[101 131 118 125  76 116 113  80 118 167 146 142 147  96 147 133] = lazat
[102 123 103 130  54 118 100  70 135 183 163 138 158  82 169 125] = rumeg
[102 119 171 140 132 108 152  94 120  95 137 137 114 151 134 137] = Vaz
[ 95 143 102 122  80 115 109  62 116 176 149 138 147 103 151 152] = koref
[ 99 144  92 123  80 117 105  61 125 179 156 134 149 104 160 153] = ruka
[165 144  70 135  80 120 135 164 159  94  93 142 159  92 128  69] = duz
[124 120 118 152  85 134 195  95 175 133 149 142  82 166 146 133] = nep
next: [144  92] => [123]
chg lazat: [101 131 118 125  76 116 113  80 118 167 146 142 147  97 147 133] => 14, [96]
next: [164 159] => [94]
next: [ 80 117 105  61] => [125]
chg rumeg: [102 123 103 130  53 118 100  70 135 183 163 138 158  82 169 125] => 5, [54]
chg ruka: [ 99 144  92 123  80 117 105  61 125 178 156 134 149 104 160 153] => 10, [179]
chg rumeg: [102 123 103 130  54 118  99  70 135 183 163 138 158  82 169 125] => 7, [100]

[116  99 149  69 123 167 124 171  71 171  90 130  52 195  93  40 137 153
  57 119 157  83  50] -> ruka
[129 128 193  79 124 145 171 181 100 193  98 121  72 195 122  60 137 173
  35 119 115  83  97] -> koref
[ 98 121  72 195 122  62 137 173  35 119 115 121  72 195 122  60 137 173
  35 119 115  83  97] -> rabo
chg ruka: [116  99 149  69 123 167 124 171  71 171  90 130  52 195  92  40 137 153
  57 119 157  83  50] => 15, [93]
chg koref: [129 128 193  79 124 145 171 181 100 193  98 121  72 195 122  60 137 173
  35 119 114  83  97] => 21, [115]
chg koref: [129 128 193  79 123 145 171 181 100 193  98 121  72 195 122  60 137 173
  35 119 115  83  97] => 5, [124]
chg ruka: [116  99 149  69 123 167 124 171  71 171  90 130  52 195  93  41 137 153
  57 119 157  83  50] => 16, [40]
next: [ 98 121  72 195 122  60 137 173  35 119 115] => [83]

[129  71  92 126 123 126 127 141 132 128  95 117 115 137]  duz
[128 145 118 127 129 115 127 119 135 128 133 134 130 118]  nep
[129 208 170 129 137 126 129 145 140 128 123 154 121 154]  Gutig
[128 127 124 127 128 128 129 140 136 128 125 126 127 129]  ruka
chg duz: [129  71  92 126 122 126 127 141 132 128  95 117 115 137] => 5, [123]
next: [132 128  95 117 115] => [137]
chg nep: [128 145 118 127 129 115 128 119 135 128 133 134 130 118] => 7, [127]

[149 144 114 136 170 135 137 181 120 106] -> Vaz
[131 110 161 218  77 175 155  95 216  98] -> dete
[106 118 117  96  62 152 134  96  83 128] -> Gutig
[110 131 161 218  77 175  57 116 123 140] -> rabo
next: [110 131 161] => [218]
next: [96 83] => [128]

[104 133 111 201 124 126 126 126  75 106 143 110 119 145 149 120 166 117
 125 108]  dete
[139 137 150  70 143 121  96 154 103 131 104 105 115 127  98 146 123 152
 113 123]  ruka
[132 116 127 119 111 129  89 114 213 153 141 155 157 123 142 125  96 123
 149 160]  Vaz
[ 89 117 213 119 111 129 170 114 131 103 104 155 157 123 142 125  96 123
 149 160]  Gutig
chg Gutig: [ 89 118 213 119 111 129 170 114 131 103 104 155 157 123 142 125  96 123
 149 160] => 2, [117]
chg dete: [104 133 111 201 124 126 126 126  75 105 143 110 119 145 149 120 166 117
 125 108] => 10, [106]
next: [129  89 114 213 153 141 155] => [157]
next: [ 89 114 213] => [153]
next: [103 131 104] => [105]

[152 125 103 157 135 114 130 135 145 127 129 122 135 114 130 135 145 127
 129  89 120 124 135 170 130 155 101 152 185] : ruka
[129 136 108 133 136 142 153 116 152 125 104 157 135 114 130 135 145 127
 129 122 112 133 126 152 167 164 102 139 128] : Gutig
[129 136 108 133 136 142 153 116 152 125 104 157 135 114 130 135 145 127
 129  89 120 124 135 170 130 155 101 152 128] : Gup
chg Gup: [129 136 108 134 136 142 153 116 152 125 104 157 135 114 130 135 145 127
 129  89 120 124 135 170 130 155 101 152 128] => 4, [133]
find: [129 136 108 133 136 142 153 116 152 125 104 157 135 114 130 135 145 127
 129  89 120 124 135 170 130 155 101 152 128] => Gup
chg Gup: [129 136 108 133 136 142 153 116 152 125 104 157 135 114 130 135 145 127
 129  89 120 124 134 170 130 155 101 152 128] => 23, [135]
find: [129 136 108 133 136 142 153 116 152 125 104 157 135 114 130 135 145 127
 129 122 112 133 126 152 167 164 102 139 128] => Gutig
next: [152 167] => [164]
next: [152 125 104 157 135 114 130 135 145 127 129 122] => [112]

[113 137 103  39 130]  duz
[129 160 146 161  54]  ruka
[ 97  70  99  94 150]  lazat
[110  78 114 137 107]  rumeg
chg ruka: [128 160 146 161  54] => 1, [129]
next: [ 78 114 137] => [107]
chg rumeg: [110  78 114 137 106] => 5, [107]
next: [114 137] => [107]
next: [137 103] => [39]
next: [97 70] => [99]
chg rumeg: [110  78 114 138 107] => 4, [137]

[160 132 133 149 130 111 140] -> Vaz
[158 216 160 149 130 111 140] -> duz
[128 160 132 130 149 144 141] -> nep
[139 216 173 120 155  65 140] -> ruka
next: [132 133 149 130] => [111]
next: [128 160 132 130 149] => [144]
next: [160 132 130] => [149]
chg nep: [128 160 132 130 149 143 141] => 6, [144]
chg ruka: [139 216 174 120 155  65 140] => 3, [173]
chg ruka: [138 216 173 120 155  65 140] => 1, [139]
next: [160 132 130 149 144] => [141]

[105 105 169 144 103 172 159  60 121] = tazuf
[158 152  80  99  85 105  96 165  83] = lazat
[ 90 120 119 178 192 141 139  48 127] = rumeg
[167  95 143  96 182 187 127 157 132] = Gup
[ 63 128 151  55  74 135 109 136 189] = rabo
[ 97 140 113 137 164 102 181  48 157] = Gutig
[155 110 185 175 164 131 172 146 173] = ruka
[ 97  87 108  82 116 139 215  40 136] = dete
next: [159  60] => [121]
chg lazat: [158 152  79  99  85 105  96 165  83] => 3, [80]

[128 110 131 109 119 131 170  95 134  88 119  70 171  71 190] : dete
[117 116 121 119 123 124 164 119 165  92 150 109 138 131 121] : duz
[137 103 134 100 161 131 106 146 130 107 143 180 206  93  79] : Vaz
chg dete: [128 110 131 109 119 131 170  95 134  88 119  70 171  71 191] => 15, [190]
chg Vaz: [137 103 134 100 161 131 106 146 130 107 143 180 206  92  79] => 14, [93]

[100 115 127 146 182] : lazat
[167 162 151 164 103] : Vaz
[129 129 127 135 127] : tazuf
[103  68  87  43 154] : dete
[113 167 157 193 172] : ruka
[163 121 123 128 132] : nep
[173 219 201 128 186] : koref
[ 71 155 103 171  93] : rumeg
[150  91 172 130 137] : Gup
[129  71 119 147 130] : duz
chg dete: [103  68  87  42 154] => 4, [43]
chg Gup: [150  91 172 131 137] => 4, [130]
chg ruka: [113 167 156 193 172] => 3, [157]

[135 143 140 146] = duz
[138 147 192 177] = Vaz
[116 147 194 168] = Gutig
[138 145 175 171] = Gup
[103 163 182 152] = nep
[131 146 139 146] = rumeg
[104 178 157 162] = lazat
[114 145 167 148] = koref
[100 185 186 165] = rabo
chg rabo: [100 184 186 165] => 2, [185]
next: [114 145] => [167]
next: [143 140] => [146]
next: [147 194] => [168]

[ 83 148 188 150 142 158] : duz
[106 145 184 110 162 145] : dete
[114 112 111 105 174 138] : Gup
[ 59 105 112 111 174 117] : lazat
[104  99 146 121 123 104] : rabo
[183 142  99 127 168 134] : Vaz
[104  99 146 113 172 162] : tazuf
next: [112 111 105 174] => [138]
chg tazuf: [104  99 146 113 171 162] => 5, [172]

[117 121 144 135  95 135 120 132  91 145 125 120 108 131 125 121 133 122
 146 138 139 140 129 122 141 102 142 119 147 112 109 141 128 160 107 128
 116 131 132 121 113 144 162 116 136 118 136 144 114] : koref
[165 140 155 137 141 138 176  99 129 113 148 131 109 137 161 130 137 141
 105 131 108 161 154 132 109 123  95 110 161 149 126 144 160 132 151 114
 122 125  94 104 133 113  94 160 122 134 141 118 153] : tazuf
[117 121 121 135  95 135 120 132  91 145 125 120 108 131 125 121 133 122
 146 138 122 140 129 122 141 102 142 119 114 112 118 122 128 160 107 128
 116 131 132 121 113 144 162 116 136 118 136 144 114] : lazat
[116 147 120  57 172 119 117 157 157  77 132 105 125 110 137 114 139 146
 136  88  91 111 121 121 109 133 143 160 114 139 150 147 142  94 127 129
 144 134 124 153 165 115  75 159 119  95 131 114 153] : ruka
[146 151 135 150  94 126 138 139 143 134 115  89 104 133 123 142 111 117
 101 139 125 162 150 101 111 174 159 152 153 137 111 126  77 111 116 149
 149 161 164 140 151 128 153 112 155 134 162 172 125] : Gup
[121 123 121 124 123 122 120 126 124 123 123 121 125 123 121 122 123 123
 126 122 124 120 120 122 126 122 125 125 121 122 124 123 122 124 122 124
 124 122 125 126 122 123 123 122 123 121 122 124 122] : rumeg
[ 82  83 172  85 101 122 135 118  70 125 152 167  87  81 128  98 194 126
 156 130 115 158 116 147 119  57 115 105  94  65 112 184 187 163 115 100
  67 143 100  93 104 134 137 153 119  95 150  85 126] : dete
[153 155 165 132  99 130 198 115 171 111 128 114 106 122  98 151 152 116
  64 133 110 184 140 113  73 186 130 129 192 133 104 144 106  92 156 160
 155 156 180 138 136 123 141 118 165 149 166 137 166] : rabo
[117 121 144 135  95 135 120 132  91 145 125 120 108 131 125 121 133 122
 146 138 139 140 129 122 141 102 142 119 114 112 109 141 128 160 107 128
 116 131 132 121 113 144 162 116 136 118 136 144 114] : duz
chg ruka: [116 147 120  57 172 119 117 157 157  77 132 105 125 110 137 114 139 146
 137  88  91 111 121 121 109 133 143 160 114 139 150 147 142  94 127 129
 144 134 124 153 165 115  75 159 119  95 131 114 153] => 19, [136]
chg lazat: [117 121 121 135  95 135 120 132  91 145 125 120 108 131 125 121 133 122
 146 138 122 140 129 122 141 102 142 119 114 112 119 122 128 160 107 128
 116 131 132 121 113 144 162 116 136 118 136 144 114] => 31, [118]
chg ruka: [116 147 120  58 172 119 117 157 157  77 132 105 125 110 137 114 139 146
 136  88  91 111 121 121 109 133 143 160 114 139 150 147 142  94 127 129
 144 134 124 153 165 115  75 159 119  95 131 114 153] => 4, [57]
chg lazat: [117 120 121 135  95 135 120 132  91 145 125 120 108 131 125 121 133 122
 146 138 122 140 129 122 141 102 142 119 114 112 118 122 128 160 107 128
 116 131 132 121 113 144 162 116 136 118 136 144 114] => 2, [121]
chg lazat: [117 121 121 135  95 135 121 132  91 145 125 120 108 131 125 121 133 122
 146 138 122 140 129 122 141 102 142 119 114 112 118 122 128 160 107 128
 116 131 132 121 113 144 162 116 136 118 136 144 114] => 7, [120]
next: [116 147 119  57] => [115]

[127 114 134 128 124 112 126 136] : koref
[132 117 125 124 128 114 126 123] : Gutig
[114 113  98 123 168 201 149 123] : nep
[136 133 128 133 122 114 126 123] : rumeg
[133 134 128 128 124 112 126 123] : lazat
next: [133 128 133 122 114] => [126]
next: [114 134 128] => [124]
chg rumeg: [136 133 128 133 122 114 125 123] => 7, [126]
chg koref: [128 114 134 128 124 112 126 136] => 1, [127]
chg koref: [127 114 134 129 124 112 126 136] => 4, [128]
next: [128 114] => [126]
next: [114 113  98 123 168 201] => [149]

